Below is a small trained network, with its code and all its weights. Each question gives an input and a class and asks what happens when units are switched off, that is, made to give their printed mean instead of their output.

import numpy as np


def w(rows, s, z=0):
    codes = np.array(rows[::2]) - 128.0
    scale = np.full(codes.shape[1], s)
    scale[-1] = z or s
    return codes * scale


def norm(h):
    return h / np.sqrt((h * h).mean(-1, keepdims=True) + 1e-5)


def f(y):
    return y / 2 * (1 + np.tanh(0.7978845608 * (y + 0.044715 * y**3)))


def log_softmax(a):
    a = a - a.max(-1, keepdims=True)
    return a - np.log(np.exp(a).sum(-1, keepdims=True))


def net(x, mask):
    res = np.array(x, float).reshape(1, 6) / 4 @ E
    u = 0
    for l in range(2):
        y = f(norm(res) @ A[l][:, :-1].T + A[l][:, -1])
        res = res + np.where(mask[u : u + 10], y, B[l][:, -1]) @ B[l][:, :-1]
        u += 10
    return log_softmax(norm(res)[-1] @ U[:, :-1].T + U[:, -1])


A, B = {}, {}
E = w([
[174,43,210,126],'x0',
[45,46,155,94],'x1',
[96,130,112,128],'x2',
[224,252,208,44],'x3',
[100,96,169,116],'x4',
[33,229,128,63],'x5',
],0.0047)
A[0] = w([
[163,30,209,156,64],'0.n0',
[41,75,114,156,40],'0.n1',
[140,67,178,176,92],'0.n2',
[137,101,227,91,201],'0.n3',
[86,164,117,135,89],'0.n4',
[107,82,85,105,139],'0.n5',
[87,81,106,220,129],'0.n6',
[100,155,183,139,251],'0.n7',
[1,190,158,138,154],'0.n8',
[57,154,124,76,153],'0.n9',
],0.009,0.0023)
B[0] = w([
[190,101,167,93,243],'0.n0',
[161,204,39,125,207],'0.n1',
[146,14,149,85,190],'0.n2',
[171,18,135,138,224],'0.n3',
[208,101,107,161,149],'0.n4',
[132,58,106,141,166],'0.n5',
[43,203,140,162,233],'0.n6',
[157,86,153,155,185],'0.n7',
[70,106,198,87,254],'0.n8',
[98,181,255,173,207],'0.n9',
],0.0057,0.0039)
A[1] = w([
[135,123,165,166,69],'1.n0',
[8,221,80,130,199],'1.n1',
[188,142,226,157,138],'1.n2',
[143,76,63,254,108],'1.n3',
[226,182,137,169,125],'1.n4',
[4,95,70,214,123],'1.n5',
[151,31,105,85,5],'1.n6',
[216,69,56,138,139],'1.n7',
[208,129,144,85,151],'1.n8',
[87,118,228,110,127],'1.n9',
],0.009,0.0021)
B[1] = w([
[134,117,121,92,129],'1.n0',
[112,88,149,134,254],'1.n1',
[115,137,109,132,195],'1.n2',
[100,141,138,114,190],'1.n3',
[166,137,103,104,173],'1.n4',
[108,141,10,114,228],'1.n5',
[139,102,133,119,171],'1.n6',
[119,146,140,131,192],'1.n7',
[126,140,93,152,176],'1.n8',
[126,150,136,153,196],'1.n9',
],0.014,0.0061)
U = w([
[211,11,168,134,44],'0',
[55,179,214,132,111],'1',
[240,207,60,122,121],'2',
[41,127,5,140,245],'3',
],0.011,0.0011)

Each question gives the input, the list of numbers given to net, and the class t.
The units are the neurons (one row each of A and B). Each row of codes is followed by its name. A weight is (code - 128) times the scale printed after its matrix; where a second scale follows, it is the last column's (A, B and U).
mask holds one flag per neuron, layer by layer. A switched-off neuron (its flag False) gives its mean, the last column of its row in B, instead of its output. The means were averaged over made-up inputs and are rounded, as every weight is.
A unit's drop is (log p(t) with every unit on - log p(t) with that unit switched off) / (log p(t) with every unit on - log p(t) with every unit switched off).
The circuit of an input: a set's keep is (log p(t) with only the set's units on - log p(t) with every unit switched off) / (log p(t) with every unit on - log p(t) with every unit switched off). Starting from the 12 units with the biggest drops (on a tie, the unit counted first), units are removed one at a time, each time the one whose removal leaves the highest keep (on an exact tie, the one counted first), for as long as the keep stays at least 0.8.
circuit, biggest first: the units of the circuit, biggest drop first
k most important neurons: the k neurons with the biggest drops, biggest first
top k neurons in layer l: the k neurons of layer l with the biggest drops, biggest first
drop when u is switched off: that unit's drop, to one decimal
input [3,-3,1,-4,3,7], class 1: circuit, biggest first : (0.n9)
input [-8,-1,6,5,-4,7], class 1: circuit, biggest first : (1.n5 1.n1)
input [-2,3,6,3,-2,-4], class 2: circuit, biggest first : (1.n1 0.n8)
input [-4,-3,-2,1,6,0], class 1: top 2 neurons in layer 0 : (0.n3 0.n0)
input [-7,-4,2,5,-6,5], class 1: 2 most important neurons : (1.n5 1.n1)
input [-1,-1,-1,5,-6,8], class 1: top 2 neurons in layer 1 : (1.n5 1.n1)
input [6,0,8,6,-3,3], class 2: 2 most important neurons : (0.n8 1.n1)
input [0,-2,4,-2,4,7], class 1: top 2 neurons in layer 0 : (0.n9 0.n8)
input [3,7,-6,2,4,2], class 0: drop when 0.n3 is switched off : 0.3
input [-6,4,5,3,-8,8], class 1: drop when 1.n5 is switched off : 0.1
input [8,-5,-2,-1,1,6], class 0: drop when 0.n3 is switched off : 0.4
